Below are the code and all the weights of a small trained network. Each question names an input and a target symbol and asks about switching units off, where a switched-off unit gives its printed mean instead of its output.

import numpy as np


def w(rows, s, z=0):
    codes = np.array(rows[::2]) - 128.0
    scale = np.full(codes.shape[1], s)
    scale[-1] = z or s
    return codes * scale


def f(y):
    return y / 2 * (1 + np.tanh(0.7978845608 * (y + 0.044715 * y**3)))


def softmax(a):
    e = np.exp(a - a.max(-1, keepdims=True))
    return e / e.sum(-1, keepdims=True)


def log_softmax(a):
    a = a - a.max(-1, keepdims=True)
    return a - np.log(np.exp(a).sum(-1, keepdims=True))


def net(x, mask):
    ids = ['αβγεζηθλμξπστφψ'.index(c) for c in x.split()]
    T = len(ids)
    res = E[ids] + P[:T]
    q, k, v = (res @ M[0].T for M in (Q, K, V))
    z = softmax(np.where(np.tri(T) > 0, q @ k.T / 3**0.5, -1e9)) @ v
    res = res + np.where(mask[0], z, O[0][:, -1]) @ O[0][:, :-1]
    y = f(res @ A[0][:, :-1].T + A[0][:, -1])
    res = res + np.where(mask[1:9], y, B[0][:, -1]) @ B[0][:, :-1]
    return log_softmax(res[-1] @ U[:, :-1].T + U[:, -1])


Q, K, V, O, A, B = {}, {}, {}, {}, {}, {}
E = w([
[122,88,46,191,58],'α',
[253,108,153,62,123],'β',
[106,154,153,201,222],'γ',
[11,109,89,99,153],'ε',
[130,221,120,206,42],'ζ',
[248,157,125,180,162],'η',
[67,100,119,51,175],'θ',
[205,137,92,160,115],'λ',
[80,154,119,120,175],'μ',
[75,75,85,31,131],'ξ',
[70,4,130,134,47],'π',
[167,222,61,131,24],'σ',
[97,36,153,35,198],'τ',
[107,83,184,105,207],'φ',
[106,72,129,195,52],'ψ',
],0.012)
P = w([
[92,254,62,106,235],'0',
[148,105,175,99,203],'1',
[119,107,177,121,183],'2',
[128,110,181,147,197],'3',
[107,72,173,105,174],'4',
[114,109,167,145,187],'5',
[120,98,158,120,184],'6',
[111,91,151,113,176],'7',
[104,103,134,105,170],'8',
],0.011)
Q[0] = w([
[131,136,163,175,61],'H0',
[152,101,168,164,97],'H0',
[33,137,123,78,255],'H0',
],0.01)
K[0] = w([
[137,4,219,94,142],'H0',
[79,77,255,117,79],'H0',
[98,227,74,68,229],'H0',
],0.008)
V[0] = w([
[191,61,126,69,110],'H0',
[167,103,238,245,204],'H0',
[126,186,24,248,20],'H0',
],0.011)
O[0] = w([
[206,34,56,114,119,20],'H0',
[64,164,126,89,5,122],'H0',
[102,104,227,223,136,2],'H0',
],0.012,0.008)
A[0] = w([
[134,64,83,129,62,253],'N0',
[115,165,139,111,24,179],'N1',
[248,148,68,106,188,49],'N2',
[107,124,42,35,157,211],'N3',
[144,126,227,102,109,214],'N4',
[153,142,36,119,102,183],'N5',
[2,152,164,125,214,58],'N6',
[119,124,55,145,180,95],'N7',
],0.0091,0.0035)
B[0] = w([
[153,182,220,102,107,154],'N0',
[243,126,81,242,167,173],'N1',
[92,72,75,152,32,173],'N2',
[45,138,97,184,157,249],'N3',
[40,140,70,159,72,155],'N4',
[171,86,254,159,159,183],'N5',
[193,72,140,69,77,238],'N6',
[215,79,121,24,77,157],'N7',
],0.0072,0.02)
U = w([
[115,138,136,178,133,138],'α',
[105,113,99,166,136,118],'β',
[102,244,173,95,22,116],'γ',
[239,146,191,51,140,127],'ε',
[71,129,183,150,89,32],'ζ',
[106,132,135,106,51,77],'η',
[150,115,102,113,136,145],'θ',
[153,138,130,159,96,254],'λ',
[151,195,185,73,137,140],'μ',
[196,62,92,154,116,54],'ξ',
[85,150,126,180,202,149],'π',
[116,105,144,207,195,35],'σ',
[86,106,81,176,117,116],'τ',
[30,254,107,129,197,182],'φ',
[118,147,134,137,103,196],'ψ',
],0.0067,0.0043)

Each question gives the input, a string of symbols that net reads in full, and the target symbol t.
The units are the heads (3 rows each of Q, K, V and O) and the neurons (one row each of A and B). Each row of codes is followed by its name. A weight is (code - 128) times the scale printed after its matrix; where a second scale follows, it is the last column's (O, A, B and U).
mask holds one flag per unit, heads first, then neurons. A switched-off unit (its flag False) gives its mean, the last column of its rows in O or B, instead of its output. The means were averaged over made-up inputs and are rounded, as every weight is.
A unit's drop is (log p(t) with every unit on - log p(t) with that unit switched off) / (log p(t) with every unit on - log p(t) with every unit switched off).
The circuit of an input: a set's keep is (log p(t) with only the set's units on - log p(t) with every unit switched off) / (log p(t) with every unit on - log p(t) with every unit switched off). Starting from all 9 units, units are removed one at a time, each time the one whose removal leaves the highest keep (on an exact tie, the one counted first), for as long as the keep stays at least 0.8.
circuit, biggest first: the units of the circuit, biggest drop first
unit that matters most: the unit with the biggest drop
top k neurons: the k neurons with the biggest drops, biggest first
drop when u is switched off: that unit's drop, to one decimal
input ζ π ξ α γ ψ ξ α ε, target ζ: top 2 neurons -> N6; N4
input ε ζ ζ φ γ π ζ ξ, target ε: top 2 neurons -> N6; N3
input φ γ π μ ε φ ε μ τ, target φ: circuit, biggest first -> N3; H0
input φ φ γ, target φ: circuit, biggest first -> H0; N3; N6
input ε γ ε ε φ, target ε: circuit, biggest first -> H0; N3
input σ τ φ α σ φ ξ ψ μ, target σ: unit that matters most -> H0
input ζ φ φ ξ σ μ, target ζ: top 3 neurons -> N6; N4; N1
input ξ θ α ε φ θ, target ξ: top 2 neurons -> N2; N7
input τ π ε ξ φ τ φ φ θ, target τ: circuit, biggest first -> N3; H0; N2
input φ ξ φ ζ φ μ, target φ: circuit, biggest first -> H0; N3
input φ ξ σ σ ε ξ, target φ: circuit, biggest first -> N3; N6; H0
input ζ φ θ φ θ φ, target ζ: circuit, biggest first -> H0; N4; N6
input φ φ ε θ, target φ: top 3 neurons -> N3; N6; N2
input γ η β π ε φ ε, target γ: top 2 neurons -> N6; N3
input ξ φ ζ ε μ γ β φ τ, target ξ: drop when N2 is switched off -> 0.4
input ε α μ ζ ε, target ε: drop when N6 is switched off -> 0.5
input ξ ε β τ, target ξ: drop when N7 is switched off -> 0.2
input ξ α μ η ε, target ξ: drop when N7 is switched off -> 0.3
